Here is a tiny trained network, its code and every weight. The questions are about switching its units off for an input and a class, where a switched-off unit gives its printed mean instead of its output.

import numpy as np


def w(rows, s, z=0):
    codes = np.array(rows[::2]) - 128.0
    scale = np.full(codes.shape[1], s)
    scale[-1] = z or s
    return codes * scale


def f(y):
    return np.maximum(y, 0)


def log_softmax(a):
    a = a - a.max(-1, keepdims=True)
    return a - np.log(np.exp(a).sum(-1, keepdims=True))


def net(x, mask):
    res = np.array(x, float).reshape(1, 2) / 4 @ E
    y = f(res @ A[0][:, :-1].T + A[0][:, -1])
    res = res + np.where(mask, y, B[0][:, -1]) @ B[0][:, :-1]
    return log_softmax(res[-1] @ U[:, :-1].T + U[:, -1])


A, B = {}, {}
E = w([
[156,235,35,4,38,111,53,36,192,134,30,255],'x0',
[61,139,214,125,179,196,29,162,219,223,234,211],'x1',
],0.0054)
A[0] = w([
[73,3,193,246,238,162,214,223,63,138,211,22,99],'n0',
[111,129,124,110,110,134,128,106,145,136,123,136,254],'n1',
[31,134,204,130,192,233,47,171,217,249,207,174,108],'n2',
[220,105,57,132,85,29,234,101,26,19,62,52,103],'n3',
[36,129,189,127,175,196,53,156,218,199,196,178,90],'n4',
[151,242,43,17,43,106,54,42,204,156,63,228,104],'n5',
],0.0042,0.0067)
B[0] = w([
[178,136,63,106,86,171,168,87,177,86,182,140,254],'n0',
[135,64,158,90,204,139,77,215,71,54,83,2,228],'n1',
[101,185,93,156,93,96,126,128,125,143,111,69,212],'n2',
[77,214,121,181,71,78,88,84,121,170,97,83,219],'n3',
[91,189,100,158,68,95,101,86,128,149,105,90,189],'n4',
[172,131,74,99,104,163,176,98,180,86,169,119,240],'n5',
],0.0091,0.0084)
U = w([
[216,125,97,101,111,219,209,98,181,95,177,139,90],'0',
[35,174,125,174,97,32,74,110,111,173,98,115,102],'1',
[136,59,164,94,234,149,67,226,67,92,96,103,237],'2',
[111,88,181,141,152,96,183,108,119,223,129,247,16],'3',
[113,99,165,141,154,117,161,116,116,210,127,243,25],'4',
[100,83,205,125,157,110,189,89,116,219,130,226,2],'5',
],0.011,0.0065)

Each question gives the input, the list of numbers given to net, and the class t.
The units are the neurons (one row each of A and B). Each row of codes is followed by its name. A weight is (code - 128) times the scale printed after its matrix; where a second scale follows, it is the last column's (A, B and U).
mask holds one flag per neuron, in row order. A switched-off neuron (its flag False) gives its mean, the last column of its row in B, instead of its output. The means were averaged over made-up inputs and are rounded, as every weight is.
A unit's drop is (log p(t) with every unit on - log p(t) with that unit switched off) / (log p(t) with every unit on - log p(t) with every unit switched off).
The circuit of an input: a set's keep is (log p(t) with only the set's units on - log p(t) with every unit switched off) / (log p(t) with every unit on - log p(t) with every unit switched off). Starting from all 6 units, units are removed one at a time, each time the one whose removal leaves the highest keep (on an exact tie, the one counted first), for as long as the keep stays at least 0.8.
circuit, biggest first: the units of the circuit, biggest drop first
unit that matters most: the unit with the biggest drop
k most important neurons: the k neurons with the biggest drops, biggest first
drop of u: that unit's drop, to one decimal
input [3,1], class 2: unit that matters most	n0
input [0,-3], class 2: circuit, biggest first	[n4 n0]
input [-3,1], class 2: circuit, biggest first	[n5 n3]
input [-7,7], class 0: 2 most important neurons	[n0 n3]
input [1,-3], class 2: circuit, biggest first	[n4 n0]
input [2,0], class 2: circuit, biggest first	[n0 n3]
input [0,6], class 1: 2 most important neurons	[n4 n2]
input [-2,-3], class 2: circuit, biggest first	[n5 n4]
input [-2,2], class 2: circuit, biggest first	[n5 n3]
input [-6,-7], class 1: 2 most important neurons	[n3 n5]
input [-3,-1], class 2: 2 most important neurons	[n5 n4]
input [-4,-5], class 1: 3 most important neurons	[n3 n5 n1]
input [-2,6], class 1: 2 most important neurons	[n4 n2]
input [-7,-8], class 1: 2 most important neurons	[n3 n5]
input [1,6], class 1: unit that matters most	n4
input [3,-5], class 1: 2 most important neurons	[n3 n0]
input [0,-5], class 1: drop of n3	0.8
input [-2,-8], class 1: drop of n3	0.8
input [-7,3], class 0: drop of n0	2.0
input [0,-4], class 1: unit that matters most	n3
